Below is a small trained network, with its code and all its weights. Each question gives an input and a target symbol and asks what happens when units are switched off, that is, made to give their printed mean instead of their output.

import numpy as np


def w(rows, s, z=0):
    codes = np.array(rows[::2]) - 128.0
    scale = np.full(codes.shape[1], s)
    scale[-1] = z or s
    return codes * scale


def norm(h):
    return h / np.sqrt((h * h).mean(-1, keepdims=True) + 1e-5)


def f(y):
    return y / 2 * (1 + np.tanh(0.7978845608 * (y + 0.044715 * y**3)))


def softmax(a):
    e = np.exp(a - a.max(-1, keepdims=True))
    return e / e.sum(-1, keepdims=True)


def log_softmax(a):
    a = a - a.max(-1, keepdims=True)
    return a - np.log(np.exp(a).sum(-1, keepdims=True))


def net(x, mask):
    ids = ['ΓΘαδζηξστψ'.index(c) for c in x.split()]
    T = len(ids)
    res = E[ids] + P[:T]
    u = 0
    for l in range(2):
        q, k, v = (norm(res) @ M[l].T for M in (Q, K, V))
        z = softmax(np.where(np.tri(T) > 0, q @ k.T / 4**0.5, -1e9)) @ v
        res = res + np.where(mask[u], z, O[l][:, -1]) @ O[l][:, :-1]
        u += 1
        y = f(norm(res) @ A[l][:, :-1].T + A[l][:, -1])
        res = res + np.where(mask[u : u + 4], y, B[l][:, -1]) @ B[l][:, :-1]
        u += 4
    return log_softmax(norm(res)[-1] @ U[:, :-1].T + U[:, -1])


Q, K, V, O, A, B = {}, {}, {}, {}, {}, {}
E = w([
[128,181,144,112,62],'Γ',
[174,143,154,144,152],'Θ',
[150,127,159,70,126],'α',
[163,173,103,163,110],'δ',
[163,114,103,123,144],'ζ',
[97,118,130,99,117],'η',
[94,152,110,139,126],'ξ',
[131,132,149,131,119],'σ',
[148,133,85,91,101],'τ',
[1,93,150,183,203],'ψ',
],0.0073)
P = w([
[162,119,134,120,145],'0',
[105,199,100,85,135],'1',
[105,207,101,78,146],'2',
[103,219,101,82,147],'3',
[98,230,102,91,146],'4',
[100,218,117,92,129],'5',
[114,196,113,103,102],'6',
[115,193,117,109,93],'7',
[120,171,125,119,74],'8',
[133,147,127,130,54],'9',
[145,131,132,134,36],'10',
[150,104,131,151,2],'11',
],0.0037)
Q[0] = w([
[54,197,77,213,90],'0.h0',
[93,63,40,167,199],'0.h0',
[70,133,209,170,174],'0.h0',
[133,255,71,74,130],'0.h0',
],0.007)
K[0] = w([
[60,134,20,235,69],'0.h0',
[188,2,9,101,83],'0.h0',
[101,45,199,162,113],'0.h0',
[37,172,50,188,241],'0.h0',
],0.0059)
V[0] = w([
[81,76,140,106,109],'0.h0',
[155,13,158,171,36],'0.h0',
[186,8,149,203,5],'0.h0',
[114,112,145,114,135],'0.h0',
],0.0034)
O[0] = w([
[115,186,187,89,106,98],'0.h0',
[65,240,134,105,203,16],'0.h0',
[64,252,96,99,236,1],'0.h0',
[125,130,154,133,113,118],'0.h0',
],0.0031,0.005)
A[0] = w([
[116,107,119,173,170,96],'0.n0',
[76,82,121,102,133,23],'0.n1',
[3,48,115,190,189,30],'0.n2',
[71,142,94,154,113,1],'0.n3',
],0.014,0.00076)
B[0] = w([
[101,126,134,144,132,110],'0.n0',
[163,163,163,184,116,184],'0.n1',
[9,89,140,177,140,254],'0.n2',
[196,108,136,107,126,149],'0.n3',
],0.011,0.0022)
Q[1] = w([
[123,135,157,140,104],'1.h0',
[133,63,145,143,6],'1.h0',
[86,85,123,158,95],'1.h0',
[104,110,132,166,204],'1.h0',
],0.026)
K[1] = w([
[113,140,99,129,167],'1.h0',
[17,159,135,151,254],'1.h0',
[136,208,137,116,213],'1.h0',
[213,165,103,76,88],'1.h0',
],0.019)
V[1] = w([
[62,155,49,56,86],'1.h0',
[136,9,166,67,94],'1.h0',
[118,156,173,141,13],'1.h0',
[150,83,38,202,87],'1.h0',
],0.013)
O[1] = w([
[42,196,32,111,60,3],'1.h0',
[57,2,147,148,14,33],'1.h0',
[185,196,185,192,42,151],'1.h0',
[181,85,28,216,118,157],'1.h0',
],0.0074,0.0044)
A[1] = w([
[169,66,129,121,136,99],'1.n0',
[122,94,125,254,91,154],'1.n1',
[78,52,123,108,48,120],'1.n2',
[12,125,171,237,197,3],'1.n3',
],0.0084,0.0034)
B[1] = w([
[67,124,131,129,124,202],'1.n0',
[150,140,125,93,161,253],'1.n1',
[149,168,124,99,136,207],'1.n2',
[69,186,121,254,153,142],'1.n3',
],0.014,0.0036)
U = w([
[122,242,134,143,50,103],'Γ',
[141,27,187,115,209,103],'Θ',
[69,75,196,75,57,114],'α',
[186,173,49,180,201,115],'δ',
[89,43,52,82,171,127],'ζ',
[188,164,244,170,136,107],'η',
[169,44,109,196,43,112],'ξ',
[86,193,144,48,202,125],'σ',
[85,147,24,107,66,128],'τ',
[91,127,137,162,137,253],'ψ',
],0.011,0.0073)

Each question gives the input, a string of symbols that net reads in full, and the target symbol t.
The units are the heads (4 rows each of Q, K, V and O) and the neurons (one row each of A and B). Each row of codes is followed by its name. A weight is (code - 128) times the scale printed after its matrix; where a second scale follows, it is the last column's (O, A, B and U).
mask holds one flag per unit, layer by layer, with each layer's heads first. A switched-off unit (its flag False) gives its mean, the last column of its rows in O or B, instead of its output. The means were averaged over made-up inputs and are rounded, as every weight is.
A unit's drop is (log p(t) with every unit on - log p(t) with that unit switched off) / (log p(t) with every unit on - log p(t) with every unit switched off).
The circuit of an input: a set's keep is (log p(t) with only the set's units on - log p(t) with every unit switched off) / (log p(t) with every unit on - log p(t) with every unit switched off). Starting from all 10 units, units are removed one at a time, each time the one whose removal leaves the highest keep (on an exact tie, the one counted first), for as long as the keep stays at least 0.8.
circuit, biggest first: the units of the circuit, biggest drop first
unit that matters most: the unit with the biggest drop
top k neurons: the k neurons with the biggest drops, biggest first
k most important neurons of layer l: the k neurons of layer l with the biggest drops, biggest first
drop when u is switched off: that unit's drop, to one decimal
input σ δ ξ Θ Γ, target σ: most important neuron of layer 0	(0.n1)
input δ ξ η α τ δ ζ α τ η, target δ: circuit, biggest first	(0.h0 1.h0)
input α α ζ, target α: circuit, biggest first	(1.h0 0.h0)
input Γ δ δ η η τ η, target Γ: circuit, biggest first	(1.h0 0.h0)
input ψ ζ ξ τ ψ τ, target τ: circuit, biggest first	(0.n2 1.h0)
input Γ η τ α ζ Γ Θ η η Γ, target Γ: circuit, biggest first	(0.h0 1.h0)
input η δ ψ Θ, target Θ: 2 most important neurons of layer 0	(0.n1 0.n3)
input τ δ δ ψ ζ δ σ ξ, target ξ: 2 most important neurons of layer 0	(0.n2 0.n1)
input α σ η τ τ ξ σ, target α: circuit, biggest first	(0.h0 1.h0)
input Θ Γ Θ Γ η Γ α, target Θ: circuit, biggest first	(1.h0 0.h0)
input ψ η Γ σ δ ξ, target ξ: top 2 neurons	(0.n2 0.n3)
input ζ ψ Θ ξ τ, target τ: circuit, biggest first	(1.h0 0.n2)
input τ Γ η, target τ: top 2 neurons	(0.n1 0.n3)
input δ δ ψ ξ ψ ψ Θ ξ τ Θ δ ζ, target ζ: 2 most important neurons of layer 1	(1.n0 1.n1)
input ζ Γ η Γ, target ζ: circuit, biggest first	(1.h0 0.h0)
input σ η ξ σ η Γ α δ ξ, target σ: unit that matters most	0.h0
input Γ η η Θ ζ ψ τ α, target α: top 3 neurons	(0.n2 0.n1 1.n0)
input Γ δ η Γ, target Γ: circuit, biggest first	(1.h0 0.h0 0.n1)
input τ τ ψ ζ, target ζ: top 2 neurons	(0.n2 0.n1)
input Γ δ α ξ ξ ζ Θ, target Γ: most important neuron of layer 0	(0.n1)
input η ψ τ σ σ, target σ: top 2 neurons	(0.n3 0.n2)
input ψ Γ η ξ σ, target σ: top 2 neurons	(0.n2 0.n3)
input η σ α σ ξ, target η: drop when 0.h0 is switched off	1.7
input η Θ σ δ σ Γ Θ τ, target η: drop when 1.h0 is switched off	2.8
input σ Θ δ ζ τ ζ σ σ Θ δ, target σ: drop when 1.h0 is switched off	0.8
input σ η η σ δ Θ δ δ δ ζ, target σ: drop when 1.h0 is switched off	1.2
input η σ ψ Θ, target Θ: 3 most important neurons of layer 1	(1.n2 1.n0 1.n1)
input ξ η σ Γ Γ δ Θ, target ξ: circuit, biggest first	(1.h0)
